Here is a tiny trained network, its code and every weight. The questions are about switching its units off for an input and a class, where a switched-off unit gives its printed mean instead of its output.

import numpy as np


def w(rows, s, z=0):
    codes = np.array(rows[::2]) - 128.0
    scale = np.full(codes.shape[1], s)
    scale[-1] = z or s
    return codes * scale


def f(y):
    return np.maximum(y, 0)


def log_softmax(a):
    a = a - a.max(-1, keepdims=True)
    return a - np.log(np.exp(a).sum(-1, keepdims=True))


def net(x, mask):
    res = np.array(x, float).reshape(1, 4) / 4 @ E
    y = f(res @ A[0][:, :-1].T + A[0][:, -1])
    res = res + np.where(mask, y, B[0][:, -1]) @ B[0][:, :-1]
    return log_softmax(res[-1] @ U[:, :-1].T + U[:, -1])


A, B = {}, {}
E = w([
[63,214,10,120],'x0',
[127,118,112,142],'x1',
[135,121,107,146],'x2',
[70,166,183,190],'x3',
],0.012)
A[0] = w([
[211,144,163,180,62],'N0',
[111,58,67,122,133],'N1',
[106,82,98,197,188],'N2',
[94,141,156,161,49],'N3',
[155,179,132,120,243],'N4',
[101,173,40,116,94],'N5',
[77,226,88,115,16],'N6',
[60,91,139,119,255],'N7',
[177,133,150,152,23],'N8',
[179,127,71,39,98],'N9',
[104,184,125,197,245],'N10',
[56,138,145,183,50],'N11',
[181,49,154,174,90],'N12',
[146,35,181,100,58],'N13',
[63,192,166,5,111],'N14',
[197,94,126,5,105],'N15',
[119,158,153,172,57],'N16',
[114,163,83,120,249],'N17',
[142,188,136,114,241],'N18',
[134,34,40,2,88],'N19',
[171,127,209,127,54],'N20',
[116,173,89,114,56],'N21',
[139,92,188,110,3],'N22',
[146,139,193,132,155],'N23',
[146,117,97,169,242],'N24',
[110,228,254,123,226],'N25',
],0.01,0.0047)
B[0] = w([
[75,121,120,152,173],'N0',
[142,188,150,136,180],'N1',
[164,183,179,66,172],'N2',
[76,171,117,212,152],'N3',
[134,97,206,46,191],'N4',
[51,78,153,110,247],'N5',
[48,65,135,186,229],'N6',
[198,179,168,57,194],'N7',
[68,77,50,130,145],'N8',
[84,195,185,160,217],'N9',
[145,141,198,101,233],'N10',
[90,191,103,176,177],'N11',
[63,128,145,93,220],'N12',
[40,98,157,108,226],'N13',
[73,73,152,81,176],'N14',
[130,224,213,196,237],'N15',
[86,157,121,184,151],'N16',
[114,69,227,95,238],'N17',
[137,95,186,18,194],'N18',
[90,181,159,170,254],'N19',
[2,114,126,103,199],'N20',
[56,127,102,189,183],'N21',
[57,78,130,205,176],'N22',
[87,76,125,90,193],'N23',
[152,91,230,32,194],'N24',
[169,209,169,133,240],'N25',
],0.0073,0.0087)
U = w([
[66,92,132,109,54],'0',
[107,246,153,167,57],'1',
[130,147,167,66,249],'2',
[126,150,163,74,251],'3',
[153,134,143,68,152],'4',
[197,92,60,188,1],'5',
],0.013,0.0047)

Each question gives the input, the list of numbers given to net, and the class t.
The units are the neurons (one row each of A and B). Each row of codes is followed by its name. A weight is (code - 128) times the scale printed after its matrix; where a second scale follows, it is the last column's (A, B and U).
mask holds one flag per neuron, in row order. A switched-off neuron (its flag False) gives its mean, the last column of its row in B, instead of its output. The means were averaged over made-up inputs and are rounded, as every weight is.
A unit's drop is (log p(t) with every unit on - log p(t) with that unit switched off) / (log p(t) with every unit on - log p(t) with every unit switched off).
The circuit of an input: a set's keep is (log p(t) with only the set's units on - log p(t) with every unit switched off) / (log p(t) with every unit on - log p(t) with every unit switched off). Starting from the 12 units with the biggest drops (on a tie, the unit counted first), units are removed one at a time, each time the one whose removal leaves the highest keep (on an exact tie, the one counted first), for as long as the keep stays at least 0.8.
circuit, biggest first: the units of the circuit, biggest drop first
top k neurons: the k neurons with the biggest drops, biggest first
drop when u is switched off: that unit's drop, to one decimal
input [-6,5,2,4], class 0: circuit, biggest first -> (N20 N22)
input [3,-4,4,-5], class 1: circuit, biggest first -> (N19)
input [2,1,2,-5], class 1: top 3 neurons -> (N19 N9 N15)
input [2,4,7,6], class 3: circuit, biggest first -> (N15 N10)
input [2,-7,1,4], class 2: top 2 neurons -> (N15 N19)
input [6,7,8,2], class 3: top 2 neurons -> (N2 N10)
input [4,-7,2,-7], class 1: top 2 neurons -> (N19 N9)
input [-7,3,2,5], class 0: top 2 neurons -> (N20 N22)
input [8,2,4,-6], class 0: top 2 neurons -> (N5 N6)
input [7,-6,-4,-5], class 0: drop when N6 is switched off -> 0.4
input [-7,-1,0,-8], class 1: drop when N17 is switched off -> 0.1
input [-7,4,-3,-8], class 1: drop when N15 is switched off -> 0.8
